Below is a small trained network, with its code and all its weights. Each question gives an input and a class and asks what happens when units are switched off, that is, made to give their printed mean instead of their output.

import numpy as np


def w(rows, s, z=0):
    codes = np.array(rows[::2]) - 128.0
    scale = np.full(codes.shape[1], s)
    scale[-1] = z or s
    return codes * scale


def f(y):
    return np.maximum(y, 0)


def log_softmax(a):
    a = a - a.max(-1, keepdims=True)
    return a - np.log(np.exp(a).sum(-1, keepdims=True))


def net(x, mask):
    res = np.array(x, float).reshape(1, 8) / 4 @ E
    y = f(res @ A[0][:, :-1].T + A[0][:, -1])
    res = res + np.where(mask, y, B[0][:, -1]) @ B[0][:, :-1]
    return log_softmax(res[-1] @ U[:, :-1].T + U[:, -1])


A, B = {}, {}
E = w([
[245,77,113,151,172,224,55],'x0',
[132,125,113,116,135,118,128],'x1',
[147,132,110,99,146,94,124],'x2',
[180,105,89,249,87,34,154],'x3',
[139,148,179,145,120,131,125],'x4',
[124,129,147,142,120,141,132],'x5',
[135,137,149,132,127,124,126],'x6',
[107,41,193,81,48,103,55],'x7',
],0.013)
A[0] = w([
[254,57,93,217,93,109,119,70],'N0',
[122,66,149,97,81,105,89,163],'N1',
[143,202,98,161,198,165,207,254],'N2',
[78,126,119,165,105,56,183,210],'N3',
[13,184,165,29,133,130,177,236],'N4',
[134,149,137,136,198,180,89,206],'N5',
[88,135,124,150,97,69,155,109],'N6',
[173,94,148,69,171,208,107,138],'N7',
],0.014,0.0083)
B[0] = w([
[68,253,110,116,81,148,135,222],'N0',
[115,136,177,58,54,141,99,190],'N1',
[166,151,72,142,247,113,162,240],'N2',
[120,154,218,177,132,56,191,208],'N3',
[128,216,53,89,105,206,132,252],'N4',
[120,112,88,166,178,185,107,199],'N5',
[114,46,165,127,119,84,149,176],'N6',
[137,22,143,164,126,201,48,218],'N7',
],0.015,0.026)
U = w([
[69,231,103,109,220,145,155,235],'0',
[128,179,131,66,6,156,131,226],'1',
[176,128,170,214,195,20,218,189],'2',
[71,92,250,70,79,19,145,31],'3',
[227,42,106,174,228,151,114,12],'4',
[138,3,196,84,108,159,66,4],'5',
],0.011,0.0037)

Each question gives the input, the list of numbers given to net, and the class t.
The units are the neurons (one row each of A and B). Each row of codes is followed by its name. A weight is (code - 128) times the scale printed after its matrix; where a second scale follows, it is the last column's (A, B and U).
mask holds one flag per neuron, in row order. A switched-off neuron (its flag False) gives its mean, the last column of its row in B, instead of its output. The means were averaged over made-up inputs and are rounded, as every weight is.
A unit's drop is (log p(t) with every unit on - log p(t) with that unit switched off) / (log p(t) with every unit on - log p(t) with every unit switched off).
The circuit of an input: a set's keep is (log p(t) with only the set's units on - log p(t) with every unit switched off) / (log p(t) with every unit on - log p(t) with every unit switched off). Starting from all 8 units, units are removed one at a time, each time the one whose removal leaves the highest keep (on an exact tie, the one counted first), for as long as the keep stays at least 0.8.
units of the circuit, in order: the units of the circuit, biggest drop first
unit that matters most: the unit with the biggest drop
top k neurons: the k neurons with the biggest drops, biggest first
drop when u is switched off: that unit's drop, to one decimal
input [2,1,-3,-7,1,-8,-5,-1], class 4: units of the circuit, in order : (N7)
input [1,-8,4,-1,-7,6,4,2], class 5: units of the circuit, in order : (N0; N2)
input [-8,-5,-1,2,-3,1,-4,2], class 3: units of the circuit, in order : (N3; N2)
input [-2,-4,5,1,-6,-5,-8,-7], class 2: units of the circuit, in order : (N0; N4; N3)
input [5,4,6,0,6,2,-6,6], class 5: top 2 neurons : (N4; N7)
input [7,0,-4,1,3,-8,3,2], class 1: top 2 neurons : (N0; N2)
input [0,-3,-4,8,7,-5,-4,0], class 2: top 4 neurons : (N4; N3; N1; N6)
input [0,0,3,7,-4,-8,1,-6], class 2: top 2 neurons : (N4; N3)
input [-8,3,2,0,-2,2,8,8], class 1: top 2 neurons : (N4; N1)
input [-2,1,1,-8,5,-1,7,2], class 1: top 2 neurons : (N4; N2)
input [8,4,-1,-4,0,8,3,1], class 5: top 2 neurons : (N2; N7)
input [5,0,2,0,2,8,2,-2], class 4: top 2 neurons : (N4; N7)
input [6,-2,0,-1,-5,-7,-5,5], class 5: top 2 neurons : (N7; N4)
input [5,8,2,0,2,7,-2,-3], class 4: units of the circuit, in order : (N4)
input [7,-5,7,-1,-4,-5,4,8], class 5: top 2 neurons : (N7; N4)
input [-1,-2,8,8,5,5,7,1], class 3: top 2 neurons : (N2; N4)
input [-2,-1,-5,1,-5,0,-3,1], class 3: top 3 neurons : (N2; N0; N4)
input [-1,0,1,7,0,-7,4,8], class 3: drop when N4 is switched off : 0.4
input [-4,2,-2,5,8,-1,2,3], class 3: drop when N2 is switched off : 0.1
input [5,0,8,-3,0,-8,-8,2], class 5: unit that matters most : N2
input [-4,-2,-8,-6,-4,-2,-8,2], class 1: drop when N2 is switched off : 0.6
